Below are the code and all the weights of a small trained network. Each question names an input and a class and asks about switching units off, where a switched-off unit gives its printed mean instead of its output.

import numpy as np


def w(rows, s, z=0):
    codes = np.array(rows[::2]) - 128.0
    scale = np.full(codes.shape[1], s)
    scale[-1] = z or s
    return codes * scale


def f(y):
    return np.maximum(y, 0)


def log_softmax(a):
    a = a - a.max(-1, keepdims=True)
    return a - np.log(np.exp(a).sum(-1, keepdims=True))


def net(x, mask):
    res = np.array(x, float).reshape(1, 5) / 4 @ E
    y = f(res @ A[0][:, :-1].T + A[0][:, -1])
    res = res + np.where(mask, y, B[0][:, -1]) @ B[0][:, :-1]
    return log_softmax(res[-1] @ U[:, :-1].T + U[:, -1])


A, B = {}, {}
E = w([
[198,202,105,103,60,67,181,163,93,160,148,111],'x0',
[185,110,187,216,134,124,204,98,112,24,115,146],'x1',
[97,145,246,120,180,131,177,176,251,186,152,134],'x2',
[155,110,163,105,143,134,107,137,52,125,132,226],'x3',
[46,204,121,135,136,64,47,93,160,93,236,116],'x4',
],0.011)
A[0] = w([
[114,120,139,80,205,171,116,113,112,134,143,148,146],'N1',
[157,185,125,84,113,65,106,122,117,140,135,99,153],'N2',
[174,160,182,96,135,115,136,255,163,153,97,182,222],'N3',
[131,160,32,125,104,66,151,104,153,135,128,49,240],'N4',
[67,151,109,57,164,147,94,132,133,131,170,157,194],'N5',
[90,93,155,135,232,165,98,96,118,83,94,218,252],'N6',
[117,177,80,159,175,88,109,52,118,79,182,164,216],'N7',
[158,72,152,181,139,177,182,123,126,116,95,157,231],'N8',
[121,175,122,116,118,78,99,84,158,147,114,45,167],'N9',
],0.0097,0.004)
B[0] = w([
[145,66,97,163,176,151,101,116,200,166,139,202,176],'N1',
[119,124,66,94,124,39,195,219,128,161,195,180,192],'N2',
[132,78,129,150,104,78,233,177,203,182,121,184,221],'N3',
[38,214,134,32,156,132,150,107,111,70,173,138,236],'N4',
[154,113,134,86,163,134,26,160,172,217,84,111,216],'N5',
[179,118,167,151,138,161,82,121,222,101,19,113,250],'N6',
[110,202,136,190,151,1,91,108,151,50,154,121,239],'N7',
[202,116,167,158,44,168,139,37,136,103,97,103,236],'N8',
[101,195,142,46,197,151,109,84,119,141,192,140,207],'N9',
],0.0084,0.014)
U = w([
[68,144,70,35,121,146,107,211,109,193,154,151,228],'0',
[166,98,139,148,112,205,99,32,74,69,68,116,172],'1',
[119,94,133,135,166,120,1,145,172,137,97,154,6],'2',
[162,61,190,123,101,144,182,128,174,171,102,198,172],'3',
[50,137,155,99,159,154,102,67,95,64,198,103,98],'4',
[158,144,126,156,96,69,122,154,102,76,183,210,90],'5',
],0.0089,0.0013)

Each question gives the input, the list of numbers given to net, and the class t.
The units are the neurons (one row each of A and B). Each row of codes is followed by its name. A weight is (code - 128) times the scale printed after its matrix; where a second scale follows, it is the last column's (A, B and U).
mask holds one flag per neuron, in row order. A switched-off neuron (its flag False) gives its mean, the last column of its row in B, instead of its output. The means were averaged over made-up inputs and are rounded, as every weight is.
A unit's drop is (log p(t) with every unit on - log p(t) with that unit switched off) / (log p(t) with every unit on - log p(t) with every unit switched off).
The circuit of an input: a set's keep is (log p(t) with only the set's units on - log p(t) with every unit switched off) / (log p(t) with every unit on - log p(t) with every unit switched off). Starting from all 9 units, units are removed one at a time, each time the one whose removal leaves the highest keep (on an exact tie, the one counted first), for as long as the keep stays at least 0.8.
units of the circuit, in order: the units of the circuit, biggest drop first
unit that matters most: the unit with the biggest drop
top k neurons: the k neurons with the biggest drops, biggest first
drop of u: that unit's drop, to one decimal
input [6,-1,1,-5,-5], class 0: units of the circuit, in order : [N4; N6]
input [-3,5,3,-3,2], class 1: unit that matters most : N3
input [-5,-4,-2,5,-5], class 1: units of the circuit, in order : [N2; N8]
input [0,5,-7,-5,0], class 4: top 2 neurons : [N4; N6]
input [2,2,-2,-4,-5], class 1: units of the circuit, in order : [N3; N2]
input [1,-6,-8,-6,6], class 4: top 2 neurons : [N7; N4]
input [-5,-2,-5,4,-3], class 1: units of the circuit, in order : [N3; N2]
input [4,8,-4,2,0], class 1: top 4 neurons : [N8; N3; N2; N4]
input [8,2,6,-8,5], class 0: top 2 neurons : [N2; N8]
input [7,1,-2,-1,5], class 4: top 3 neurons : [N4; N3; N9]
input [-5,-4,4,-8,5], class 4: top 4 neurons : [N9; N3; N4; N6]
input [-3,8,0,1,8], class 2: top 3 neurons : [N6; N4; N2]
input [4,-2,6,-1,2], class 0: top 2 neurons : [N8; N6]
input [-2,1,-3,1,-4], class 1: unit that matters most : N3
input [3,-1,-3,-6,-1], class 4: top 4 neurons : [N4; N3; N5; N9]
input [2,8,-7,-3,6], class 4: top 2 neurons : [N4; N3]
input [-6,5,-4,0,6], class 2: top 2 neurons : [N6; N7]
input [-1,2,-3,5,-3], class 1: drop of N4 : 0.0
input [-1,8,1,-5,1], class 1: drop of N8 : 0.1
input [3,8,-7,-6,0], class 4: units of the circuit, in order : [N4]
input [-2,3,2,-4,-1], class 1: drop of N2 : 0.2
input [-8,-1,-3,6,-3], class 1: drop of N3 : 0.2
